(in the rows, 128 means zero)
Each row of numbers stands for one element and depends on some of the facts below. Use the named rows to name the rest.

Some rows with their names:
dibovis: [123 141 205  97 134 163  79 118 116 124 118 156 153 151 162  76 140 144
 115 107  94 121 120 161 170 136 104 151 108 113 111 127  74 104  92  99
  73  86  93 112  79 147 129 138 100 111 121 150 128 114]
stesto: [154 156 168  79 110 157 103 144  98  83 152 180 183 127 150  97 118 159
  88 103 136 137 110 209 143 164 136 125  92 147 143 121  67 141 141 112
 111  95 138  52  73 160 143 179 118 129  97 117 114 120]
brugis: [156 146 199 101 140 161  67  99 129 120 116 194 173 143 183  71  97 126
 105 130  93 113 129 160 173 146 100 139 108  91 112 111  58 115  89 121
  65  87  95 113 104 126 135 138  96 120 140 158 131 126]
ploter: [123 122 205 101 116 162  85 129 125 123 124 162 162 152 148  70 145 133
 111 130 103 149 139 175 181 140 113 148 133  97 108 116 105 103 123  99
  96 118 126 112  78 147 131 139 100 105 124 129 117  82]
puskun: [120 144 202  93 136 162  95 138  96 123 126 164 151 148 151  69 140 153
  93 123  95 136 118 166 171 126 111 136 110 112 108 128  70 105  95  84
  95  91  96 101  96 146 124 140  91 115 113 134 126 114]
nokel: [142 150 160  87 103 140 103 135 117  87 135 181 162 151 178 117 127 156
 105  95 133 138 143 174 145 151 115 148  85 141 155 118  63 127 132  87
 108  94 119  80 112 162 125 170 110 134 123 130 111 115]
dodon: [126 122 203  97 115 162 114 134 127 123 116 179 173 152 151  67 144 141
 116 136 101 150 136 165 170 145 116 147 133 102 106 115 103 103 123  94
 104 114 126 113  73 152 122 137 104 108 106 138 107  81]
ploflam: [173 150 198 101 142 161  64  98 111 124 132 164 165 114 148  76 125 144
  69 141 106 108 106 204 182 158 110 121 128  98 109 115  79 116 114 108
  65  91  95  52  66 126 192 143 117 107  96 117 136 120]
kigibrer: [130 124 204 101 121 163 106 139 110 125 114 160 172 154 161  74 142 127
  94 114  95 148 128 172 180 146 112 152 132 108 108 121  87 103 129  86
  92 113 124 105  76 130 159 138  86 105 101 124 120  82]
magom: [173 158 151  99 112 116  72  97 130  78 126 195 190 138 191 104  89 138
 109 110 130 118 150 163 144 160 104 148  84 129 154 103  56 139 124 124
  65  86 121 106 119 130 134 168 116 125 134 153 128 126]
lotrar: [173 155 150  95 116 129  77 100 126  78 139 196 184 131 188 103  94 151
  97 110 136 124 142 173 149 160 104 130  87 121 154 110  56 141 122 117
  66 100 136  73 120 132 132 180 108 141 133 138 115 128]
puplon: [139 151 159  85 104 141 106 139 110  84 140 183 163 149 173 111 125 158
  95  99 134 141 137 185 143 147 119 141  87 142 153 118  61 131 135  86
 109  97 127  68 116 160 124 175 111 135 116 123 111 116]
dagebran: [125 123 203 103 128 161  67 132 129 124 139 147 154 153 152  75 142 127
  81 113  95 144 119 177 180 155 119 136 133  90 113 140 106 102 106  76
  86 121 122  65  71 152 159 143  92 104 116 117 140  90]
stugek: [176 164 159 104 144 110  75 103 114  99 155 197 151 117 191  76 126 156
 127 142 135 109 111 162 159 106 103 149  89 129 117 141  64 145 141 111
  66  94 145  76 124 138 119 175 110 109  93 145 146 131]
tafin: [128 121 205  98 111 163 113 134 130 123 118 173 174 154 151  69 146 136
 113 136 101 151 134 164 176 150 123 147 134  99 106 113 106 103 123  96
 107 130 131 113  70 154 123 138 104 107 106 135 112  79]
skistik: [159 149 202  99 144 161  69  99 117 121 125 196 165 132 167  69 123 138
  98 134  95 116 118 164 175 145 101 125 116  93 108 119  59 124  87 117
  64  95 104 101 101 126 133 146  89 127 130 149 128 129]
gritrul: [159 157 149  65 102 113 115 124 123  87 120 160 156 141 173 130 140 158
  69 131 133 122 111 162 144 130 141 129  86 113 134 114  73 118 136  74
 110  91  92  55 100 161 126 145 119 136  95 116 112  88]
mugromos: [177 155 152  90 118 146  68 100 129  78 143 196 190 126 186 116  93 155
 110 101 134 116 127 196 149 170 103 130  90 136 156 111  56 143 123 122
  64  95 134  58  90 130 166 180 112 141 127 142 114 129]

Facts:
ρ: uses; χ: refers to; ζ: belongs to class
batral {ρ=sada, ζ=b}
boraklus {ρ=fleplo, χ=rizom, ζ=a}
brugis {χ=liplanuk,zeskon,klibril,skegun,zusto,kipla,skeklen, ζ=b}
brupovu {χ=granulu,skegun,vubrun, ζ=a}
bruskan {χ=merimas, ζ=a}
bugim {ζ=b}
butrul {χ=plodre, ζ=a}
butu {ζ=a}
dagebran {ρ=mezen,naplofla,boraklus, ζ=b}
daker {ρ=sibom,mezen, ζ=a}
deklu {ρ=grozadrik,boraklus, ζ=a}
dibovis {ζ=b}
dodon {ρ=gramor, ζ=b}
dorel {ζ=a}
dradraplin {χ=daker,vubrun, ζ=b}
drili {ζ=a}
druflo {ζ=b}
druskek {χ=faska, ζ=b}
dubrek {ζ=b}
famun {χ=liplanuk,fleplo,guvisim,plodre,gritrul, ζ=a}
faska {ζ=a}
fidrar {ρ=vostastu, χ=puplon,finon,groto, ζ=a}
finon {ζ=a}
flanin {ρ=gritrul, ζ=a}
flavin {χ=nokel,batral,butu, ζ=a}
fleplo {ζ=a}
flibrastul {ρ=vubrun,grura, χ=kazu,zusto, ζ=a}
fliplozas {χ=rukle,dagebran, ζ=a}
flovak {ζ=a}
fluskir {ζ=b}
fozol {ζ=a}
fugrubrim {χ=vizumam, ζ=a}
grabol {ζ=a}
gramor {χ=klerum, ζ=b}
granulu {ρ=gramor, ζ=b}
gratrar {χ=dibovis,pibir, ζ=b}
gratros {ρ=mezen,stegik, χ=nokel,dibovis,dubrek,skudan, ζ=a}
grela {ζ=a}
gritrul {ζ=a}
groto {ζ=a}
grozadrik {ζ=a}
grura {ζ=a}
guvisim {ζ=a}
kasku {χ=pletraki,tinal, ζ=b}
kazu {ζ=b}
kigibrer {ρ=tafin,kipla, ζ=b}
kinagrel {ζ=a}
kipla {ρ=grozadrik,gramor, ζ=a}
klerum {ρ=stegik,zimak,naplofla, ζ=b}
klibril {ζ=a}
klipo {ρ=vune,tafin,stegik, ζ=a}
kloploskel {χ=vizumam,stesto,flovak, ζ=b}
kubrim {ζ=b}
kunozur {ζ=a}
laskel {ζ=b}
levu {ρ=gratros,grozadrik,kipla, ζ=a}
liplanuk {ζ=b}
lodu {χ=merimas, ζ=b}
lotrar {χ=madir,reklasem,levu, ζ=a}
luvi {χ=tinal, ζ=a}
madir {ζ=a}
magom {χ=niflol,daker,skeklen, ζ=a}
mekliskal {ζ=a}
merimas {ζ=b}
mesus {χ=dibovis,daker, ζ=a}
mezen {ρ=gramor,vostastu, ζ=a}
mugromos {χ=liplanuk,fleplo,finon,laskel,dagebran, ζ=a}
naplofla {ρ=tarir, ζ=a}
niflol {ρ=gritrul, ζ=a}
niklik {ζ=a}
nokel {ζ=a}
pamus {ζ=b}
pestam {ρ=dodon, ζ=b}
petris {χ=rizom, ζ=a}
pibir {ζ=a}
pitriler {χ=druflo, ζ=a}
pletraki {ζ=a}
plinu {ζ=b}
plodre {ζ=a}
plofla {χ=batral,grabol, ζ=a}
ploflam {ρ=tarir,gritrul, χ=kubrim,stesto, ζ=b}
ploter {ρ=vostastu, ζ=b}
plustisak {χ=laskel,stesto, ζ=a}
puplon {ζ=a}
puskun {ζ=b}
pustis {χ=kubrim,deklu,grela,pibir, ζ=b}
putus {χ=klibril,drili,niklik, ζ=a}
reklasem {ζ=a}
rizom {ρ=tafin, ζ=b}
rofla {χ=zeskon,klibril,trifir,dubrek, ζ=a}
rosel {ζ=a}
rukle {ζ=a}
ruru {ρ=vune,stegik,vubrun,boraklus, ζ=a}
sada {ρ=kipla, χ=plinu, ζ=a}
setruzos {χ=skegun,vubrun, ζ=b}
sibom {ρ=tafin, χ=pamus, ζ=b}
sidi {χ=drili, ζ=b}
skegres {ζ=b}
skegun {ζ=a}
skeklen {ζ=a}
skeralek {χ=tatrevom, ζ=b}
skistik {χ=mekliskal, ζ=b}
skudakul {χ=deklu, ζ=b}
skudan {ρ=grela,trinas, ζ=a}
stegik {χ=puplon,naplofla, ζ=a}
stesto {ζ=a}
stiguk {χ=faska, ζ=b}
stiskal {χ=voflo,drili,kinagrel,rosel,dubrek, ζ=a}
stivos {ζ=a}
stugek {χ=rizom, ζ=a}
stupin {χ=fluskir,pamus,vubrun,kunozur, ζ=a}
stuskegron {χ=liplanuk,butu,grela, ζ=a}
tabram {ρ=boraklus, χ=stivos,fozol, ζ=b}
tabuk {χ=tatrevom,trifir,taski, ζ=b}
tafin {ρ=gramor,mezen,vostastu, ζ=b}
tarir {ζ=a}
taski {ζ=a}
tatrevom {ζ=b}
tebes {ρ=dodon,gramor,sidi, ζ=a}
tinal {ζ=b}
tosti {ρ=gratros,sibom,kipla, ζ=b}
trestal {χ=finon,niflol, ζ=a}
trifir {ζ=b}
trinas {ρ=grura, χ=klerum,flovak, ζ=b}
tubras {χ=bugim,skegres, ζ=a}
vefle {ρ=gratros,gramor,grela, ζ=b}
vizumam {ζ=b}
voflo {ζ=a}
vostastu {ρ=gramor,stegik, ζ=a}
vubrun {ρ=tafin,gramor,stegik, ζ=b}
vune {ρ=gratros,grozadrik,sibom,kipla,grela, ζ=b}
zape {ρ=fleplo, ζ=b}
zeskon {ζ=a}
zimak {ρ=tarir,naplofla, ζ=b}
ziple {χ=kunozur, ζ=b}
zusto {ζ=a}

Which element is each row?
No name comes twice in this set of rows, the named rows included.
[170 156 204  90 144 162  68 106  97 120 149 195 187 114 145  66 114 156
  89 138 111 112 104 208 173 168 106 120 127 140 106 124  61 142  96 125
  65  96 130  53  65 127 174 161 107 122  97 127 131 132]  kloploskel
[123 149 203  87 139 164  95 143  94 123 138 164 157 134 145  68 143 157
  87 126  96 132 108 200 169 144 121 123 119 136 107 130  73 114 100 102
 102  92 106  61  71 141 129 145 101 116  98 123 127 116]  vizumam
[150 141 156  86 100 142  93 119 126  88 126 183 155 153 189 129 139 153
 116  93 132 133 159 163 150 154 103 153  85 121 158 117  60 124 119  82
 102  99 106  99 118 161 128 163 100 139 142 143 106 120]  drili
[173 156 150 101 110 115  69  98 131  77 122 195 192 142 193 112  89 134
 114 103 127 112 150 162 143 161 103 152  85 127 158 102  57 138 121 124
  65  87 113 111 117 131 140 159 117 121 135 156 127 125]  mesus
[123 161 189 103 141 128  76  97 125 113 112 193 192 124 167  67  90 123
  67 143  94 133 133 161 150 112 115 131  93  96 106  98  55 107  91 125
  64  84  98 114 124 126 119 138 113 105 115 151 145 105]  setruzos
[168 138 184  99 106 161 105 144 130 105 149 167 185 154 189 128 103 135
  78  92 119 147 124 186 168 172 134 147 104 133 156 140  74 127 138  79
 110 132 143  55  75 160 171 174  90 120  97 116 141 101]  deklu
[142 126 204  95 123 162 118 141 118 124 119 160 173 154 155  79 140 125
  90 105  94 143 116 163 180 148 127 149 132 110 107 117  79 107 117  91
 107 134 122 105  73 131 166 138  84 105  97 123 136  82]  vune
[175 159 154  86 127 152  71 104 119  78 151 196 192 116 167  94  91 158
  97 111 136 116 111 209 145 172 111 121  93 146 148 112  57 144 135 124
  68  98 141  51  73 129 171 182 117 137 101 126 118 131]  plustisak
[144 153 198 100 142 160  71 100 114 118 122 195 178 127 164  68  98 132
  82 140  94 121 121 163 172 134 102 123 111  93 107 114  57 120  90 120
  64  90 106 109 116 126 127 145  93 122 127 147 134 125]  ziple
[132 126 205 102 122 163 104 139 106 125 116 157 171 154 159  76 141 124
  91 109  94 148 125 170 180 144 112 153 131 107 108 119  83 102 131  86
  89 118 124 103  76 129 173 137  85 105 101 120 125  82]  tosti
[128 122 203 102 114 162 101 135 117 124 124 156 165 154 147  73 141 125
 102 107  96 145 130 172 181 138 116 152 134 111 107  97  90 103 126 113
  99 136 125 110  80 131 171 138  87 103 115 124 128  84]  vefle

Now the same elements, written a new way:
Some elements and their rows:
magom: [142 114 154 125 113 133  68 110  87 162 126  96  77 127 129 132 109 171
 177 167 138 185 141 172 106 119 126  89 121 113 121 139]
flovak: [157 105 191 169 136 129  86 107 126 167 150 149  93 120 128 102 137 127
 152 166 169 179 119 148 157 131 142 119 157 149 100 140]
mekliskal: [160 108 187 170 118 125  73 110 123 162 145 138 105 123 134 119 143 159
 150 167 178 178 134 144 159 127 134 106 143 110 112 148]
kigibrer: [146 110 171 152 127 148  72 106 115 177 156 114 165 112 143 106 159 153
 139 158 149 175 151 158 163 119 145 103 101 132 100 182]
voflo: [171 111 178 168 120 121  57  96 112 156 145 140 100  90 138 131 128 155
 109 168 161 194 149 167 177 151  99 109 129  87 112 146]
stiskal: [179 110 151 135 110 127  47  99  88 129 125 110  77  79 139 143 115 154
 150 173 123 198 182 169 145 149 118  82 101 101 113 156]
kinagrel: [170 110 176 165 120 119  59  96 112 157 146 139 100  95 141 135 128 156
 101 172 155 194 149 165 177 150  95 110 128  86 112 143]
pitriler: [167 106 170 151 111 130  67 113 110 148 135 121  97 118 133 123 144 155
 176 167 156 178 150 144 139 123 143  96 129 126 110 157]
zape: [150 105 192 141 138 142  81 108 117 174 158 106 142 117 135 120 129 132
 139 192 178 186 151 140 163  96 139  87 105 129 113 200]
naplofla: [138 115 185 163 126 127  80 120 130 149 135 170 130 122 134 143 143 157
 134 160 177 183 140 154 135  92 136 113 142 134 123 123]
stesto: [150 107 191 169 143 128  94 108 122 175 155 156  89 117 127  96 125 122
 143 160 164 181 113 160 156 128 130 127 163 155  99 132]
puskun: [149 102 182 148 124 144  67 111 115 168 156 125 125 123 129 121 144 166
 144 164 166 180 137 155 176 111 127  75 103 134 103 182]
setruzos: [117 105 163 120 109 152  62 104  94 184 140  77 111 150 125 134 121 181
 164 167 154 181 125 169 137 121 123  66  90 107 119 176]
kasku: [156 100 170 138 118 145  63 113 114 149 146 115 123 115 129 124 151 166
 169 162 161 179 152 148 159 103 143  66  90 141 103 193]
kunozur: [126 110 182 164 109 130  75  99 123 190 144 110 111 168 129 126 129 159
 155 171 183 171  99 144 150 145 132 108 146  88 122 139]
fliplozas: [162 111 163 133 126 130  76 129  95 151 132 137  86 101 134 115 134 175
 179 162 148 181 156 166 112  89 130 100 130 141 115 143]
pestam: [147 105 171 146 125 147  71 106 117 176 148 120 156 107 140 111 151 168
 129 155 160 176 146 157 162 122 140  94 103 141 102 183]
fluskir: [112 103 183 150 113 149  71 100 119 198 158  98 131 173 126 126 134 169
 143 165 185 174  97 151 165 130 126  81 112 107 116 173]

Which element is each row?
No name comes twice in this set of rows, the named rows included.
[159 112 169 139 127 130  79 123  98 156 137 140  89 102 134 114 130 175
 171 163 146 181 155 169 119  92 122 101 134 131 114 140]  butrul
[122 104 171 147 130 142  70 108 130 153 153 131 148 112 131 140 158 154
 138 162 162 187 145 151 175 101 142  86 103 146 108 166]  zimak
[154 110 159 126 134 132  78 110  88 150 130 118  60  97 128 112  96 145
 174 164 122 190 152 181 113 125 131  99 128 149 106 137]  stuskegron
[147 119 190 158 141 127  89 124 112 189 152 167 107 117 136 108 139 183
 133 157 172 180 118 171 138  85  99 124 159 124 118 124]  finon
[129 112 194 149 152 143  82 113 108 201 170 159 120 114 135 108 128 180
  95 154 164 191 104 193 166  87  77 107 127 132 109 147]  liplanuk
[160 115 184 178 125 127  76 109 121 172 154 128 153 115 144 109 161 136
 152 170 155 170 156 146 152 134 157 133 135 105 108 147]  levu
[168 115 202 172 119 132  65 116 105 158 135 140 128 146 134 119 134 115
 147 167 180 178 146 164 112 136 150 110 115 123 115 151]  grozadrik
[158 101 187 147 118 154  63 112 116 157 127 144 146 133 131 112 132 128
 123 147 177 174 140 166 121 138 155  82  93 190  99 195]  gramor
[162 105 161 130 118 144  52 109  98 146 141 108 112  91 136 135 134 174
 143 164 147 190 168 168 164 117 113  62  76 117 106 186]  tabuk
[173 108 193 152 120 128  74 112 109 148 126 120 114 130 134 133 122 124
 160 195 187 183 162 135 116 111 157  92 122 128 123 179]  boraklus
[146  98 172 133 121 157  67 109 119 145 148 114 110 117 141  86 153 107
 172 165 153 177 159 153 143 108 124  49 104 175  92 168]  trinas
[138 110 179 162 116 129  67 111 128 135 128 155 116 132 128 149 139 140
 144 161 176 187 143 151 135 121 152  95 129 142 119 135]  tarir
[143 107 183 162 137 131  86  88 116 171 152 136  76 113 126 106 103 110
 134 167 149 191 113 166 162 158 124 124 154 140 100 136]  pibir
[151 118 176 158 125 121  64 102 108 181 148 140 102 112 139 135 122 173
 102 169 163 194 130 181 160 130  80 115 137  77 123 129]  zeskon
[145 106 184 166 125 140  74 104 138 189 159 140 177 111 146 107 170 165
 106 157 181 173 131 145 186 121 131 106 121 135 101 185]  rizom

The same elements again, as new rows of numbers:
Known rows:
kinagrel: [126 126 139  84 140 136 136 110 116 132 130 109 144 122 157 129 168 105
 122  78 128 113 160  88 129 101 103 127 134  74 111 161 121 124 117 153
 154]
trestal: [149 113 154 132  94 179 151 139 146 140 108 129 155 130 171 134 126 155
 109 153 188 152 148 102 130 118 137 107 122 110 106 122 151 138 171 119
 141]
gratros: [130 126 109 104  93 110 108 172 114 133 114  84 166  79 191 135 152 146
 126 118 157 147 144  87 189 122 123  93 130  82  93 151 104 129 140 146
 145]
petris: [148 120 160 118 120 159 127 142 110 135 105 141 132 122 179 144 154 134
  98 101 149 159 114 129 121 131 116 136 105 159 121 161 140 107 113 144
 157]
lodu: [135 125 106 159 139  81 100 119 118 138 121 132 127 134 116 124 136 139
 145 144 119 114  95 197 132 135 133 123 120 183 154 132 138 101 107 136
  88]
setruzos: [159 118 112 121 122  77 127 113 140 131 128 113 146 128  84  95 101 135
 139 176 161 118 129 198 154 147 158  86 137 168 120  98 124 136 154 122
  49]
flanin: [128 112 164 117 129 158 154 135 121 144 120 132  88 120 172 119 114 102
 111  85 117 156 141 114 136 153 126 141 113 151 124 181 148 105 112 124
 184]
tabuk: [139 119 100 148 131  58  99 108 125 155 125  87 165 124 134 108 156 148
 161 144 144  95 123 192 164 112 132  92 132 129 140 151 136  88 128 152
  71]
skudan: [ 92 125 178  90 124 125 130 141 109  98 139 106 122 107 161 125 120 118
 112  83 131  94 129  89 135 115 105 139 159  65  96 149 107 147 153 156
 149]
plofla: [133 120 135 115 123 133 126 146 135 124  92 116 157 105 187 145 160 129
 118 112 153 140 128  99 157 133 111 120 128 116 101 155 137 141 132 165
 151]
tarir: [134 131 150 125 132 175 131 143 115 155 118 148  87 124 179 120 132 103
 128  94 108 151 151 100 150 133 147 121  75 159 121 139 127 109  92 119
 177]
tinal: [117 134 108 144 159 103 114  96 118 135 148 148 103 151  82 119 124 113
 146 128  82 100 103 181 102 123 128 148 127 170 160 123 128 110  92 122
  98]
plodre: [121 124 153 130 125 195 152 113 140 131 131 151 128 152 135 137 121 126
 125 135 134 129 153  75  95 107 118 140 128  84 122 119 142 154 149 113
 160]
druskek: [134 126 102 159 133  82 106 116 124 141 124 123 131 139 118 124 136 140
 146 142 117 115  95 199 134 131 136 126 121 185 155 133 140  98 106 135
  84]
dorel: [138 125 153 113 128 162 133 133 118 128 114 149 123 127 158 143 148 127
 103  99 135 153 124 113 114 135 119 143 116 150 119 147 135 125 112 142
 159]
grozadrik: [132 126  94 106  90 165 118 160  87 158 125 154 116 113 158 156 123 130
 104 107 119 159 120 105 115 104 119 119  95 133 128 117 104 129  99 138
 167]
liplanuk: [106 130  96 156 154 118 135  84 158 124 154 133 126 162  52 112  94 119
 170 177  95  70 149 137 112 108 135 125 151  80 147  84 131 162 150  99
  86]
plustisak: [127 121 136 151 115 166 139 158 164 112  83 143 147 120 180 159 128 143
 121 153 159 151 123  84 147 143 116 128 127 126 104 129 153 171 157 145
 154]

Which element is each row?
No name comes twice in this set of rows, the named rows included.
[121 146 126 107 135  85 121 116 115 104 187 125 103 138   7  86  73 118
 138 150 112 102 138 166 116 147 168 129 149 136 131  64  80 144 142  65
  73]  vubrun
[118 131 139 102 143 150 140 124 131 112 116 134 126 118 149 143 151 109
 119  98 118 129 140  85 128 123 102 141 129 104 115 144 126 157 116 154
 161]  grabol
[144 127 164  65 132 171 171 107 130 117 142 144 119 136  96 112 107 101
 103 112 142 135 171  94 103 123 132 122 135 102 101 102 113 166 144 111
 139]  skegun
[133 142 117 120 127  75 118 118 130 114 179 115 134 127  29  95  89 136
 136 161 120 122 133 175 124 149 160 126 159 139 137  95  96 127 149  70
  77]  granulu
[133 123 101  85  91 165 137 134 113 152 155 127 141 114 125 133 102 133
 114 128 136 145 166  85 118  96 117 107 130  54 115 111  98 146 142 101
 158]  kipla
[137 115 112 112  85 143 120 161 103 151 126 143 130 103 172 152 123 147
  93 110 136 181 106 121 116 124 105 135 121 134 131 158 122 107 115 142
 169]  sada
[128 145  95 160 138  87 140 128 112 134 118  91 109 159  80 119 125 129
 142 128 122 110  91 164 120 145 138 132 120 157 176  95 121  86 130 166
  82]  zape
[102 145 100 193 134 118 155 120 152 130 157  97 104 172  56 103  83 131
 160 172 103  99 126 125 116 144 152 141 146  98 176  88 133 101 168  87
 109]  dagebran
[142 114 148 149 103 182 143 145 148 140 103 133 147 130 183 145 133 154
 116 151 178 150 134  97 129 120 129 118 120 115 115 133 160 136 160 126
 148]  fliplozas
[123 144 121 140 111 214 173 136 128 141 115 127 106 168 120 142 122 127
 123 140 146 125 154  43  97  99 138 119  99  70 139  54 120 150 158 136
 153]  fleplo
[123 112 164 112 128 183 180 117 147 139 144 129  91 136 131 101  76 104
 116 116 121 140 176  87 122 140 140 130 129  96 113 144 142 139 155  93
 171]  niflol
[151 129 166  59 136 166 162 121 118 102 134 162 104 129  91 118 104 100
  89 108 139 154 150 114 103 147 138 136 125 160 103 103 107 174 129 116
 138]  kunozur
[113 130 193 114 114 167  97 154  87 124 125 159 103 117 188 140 136 136
 111  98 143 117 111 115 113 102 137 134  96 138  97 118 115 132 109 135
 145]  grura

